Below are the code and all the weights of a small trained network. Each question names an input and a class and asks about switching units off, where a switched-off unit gives its printed mean instead of its output.

import numpy as np


def w(rows, s, z=0):
    codes = np.array(rows[::2]) - 128.0
    scale = np.full(codes.shape[1], s)
    scale[-1] = z or s
    return codes * scale


def f(y):
    return y / 2 * (1 + np.tanh(0.7978845608 * (y + 0.044715 * y**3)))


def log_softmax(a):
    a = a - a.max(-1, keepdims=True)
    return a - np.log(np.exp(a).sum(-1, keepdims=True))


def net(x, mask):
    res = np.array(x, float).reshape(1, 4) / 4 @ E
    y = f(res @ A[0][:, :-1].T + A[0][:, -1])
    res = res + np.where(mask, y, B[0][:, -1]) @ B[0][:, :-1]
    return log_softmax(res[-1] @ U[:, :-1].T + U[:, -1])


A, B = {}, {}
E = w([
[210,149,241,32,217],'x0',
[30,204,73,90,134],'x1',
[55,156,171,254,204],'x2',
[123,196,180,187,29],'x3',
],0.0076)
A[0] = w([
[125,79,63,63,217,120],'N0',
[111,76,143,250,202,205],'N1',
[154,75,158,123,230,255],'N2',
[122,167,208,92,190,187],'N3',
[165,84,105,53,149,68],'N4',
[186,105,192,77,169,143],'N5',
[150,57,24,135,113,100],'N6',
[84,183,122,150,106,240],'N7',
[189,107,153,112,51,61],'N8',
[130,127,114,94,122,89],'N9',
[91,141,57,134,146,17],'N10',
],0.017,0.0037)
B[0] = w([
[142,232,87,151,190,230],'N0',
[151,188,38,199,84,249],'N1',
[179,79,199,174,203,236],'N2',
[170,89,124,200,198,236],'N3',
[186,164,38,103,114,216],'N4',
[221,135,158,80,141,247],'N5',
[85,2,89,175,151,220],'N6',
[72,126,111,98,214,219],'N7',
[55,167,238,183,98,206],'N8',
[129,125,98,92,138,149],'N9',
[73,152,193,99,140,179],'N10',
],0.024,0.012)
U = w([
[53,210,150,84,110,94],'0',
[183,199,43,20,96,66],'1',
[146,156,185,133,1,63],'2',
[228,127,183,111,143,148],'3',
[117,161,41,183,138,252],'4',
[71,49,101,111,58,26],'5',
],0.008,0.0043)

Each question gives the input, the list of numbers given to net, and the class t.
The units are the neurons (one row each of A and B). Each row of codes is followed by its name. A weight is (code - 128) times the scale printed after its matrix; where a second scale follows, it is the last column's (A, B and U).
mask holds one flag per neuron, in row order. A switched-off neuron (its flag False) gives its mean, the last column of its row in B, instead of its output. The means were averaged over made-up inputs and are rounded, as every weight is.
A unit's drop is (log p(t) with every unit on - log p(t) with that unit switched off) / (log p(t) with every unit on - log p(t) with every unit switched off).
The circuit of an input: a set's keep is (log p(t) with only the set's units on - log p(t) with every unit switched off) / (log p(t) with every unit on - log p(t) with every unit switched off). Starting from all 11 units, units are removed one at a time, each time the one whose removal leaves the highest keep (on an exact tie, the one counted first), for as long as the keep stays at least 0.8.
circuit, biggest first: the units of the circuit, biggest drop first
most important unit: the unit with the biggest drop
k most important neurons: the k neurons with the biggest drops, biggest first
drop when u is switched off: that unit's drop, to one decimal
input [-7,2,-8,5], class 5: most important unit : N6
input [2,2,-4,1], class 1: circuit, biggest first : N2; N6
input [5,6,-2,0], class 3: 2 most important neurons : N1; N3
input [-5,0,-1,6], class 0: 2 most important neurons : N1; N3
input [4,8,4,-7], class 3: 2 most important neurons : N2; N6
input [0,1,0,4], class 0: 3 most important neurons : N1; N6; N3
input [4,5,6,-7], class 3: 2 most important neurons : N2; N6
input [-4,2,-3,1], class 5: 2 most important neurons : N0; N1
input [8,8,-8,-2], class 1: 2 most important neurons : N4; N0
input [2,-5,3,-7], class 3: 2 most important neurons : N2; N5
input [3,1,-3,7], class 0: 2 most important neurons : N2; N8
input [-8,6,-3,3], class 5: 2 most important neurons : N6; N0
input [8,6,8,-3], class 3: drop when N2 is switched off : 1.1
input [2,8,-7,-8], class 1: most important unit : N4
input [2,1,1,-6], class 3: drop when N2 is switched off : 0.9
input [3,-6,-8,8], class 2: drop when N8 is switched off : 0.6
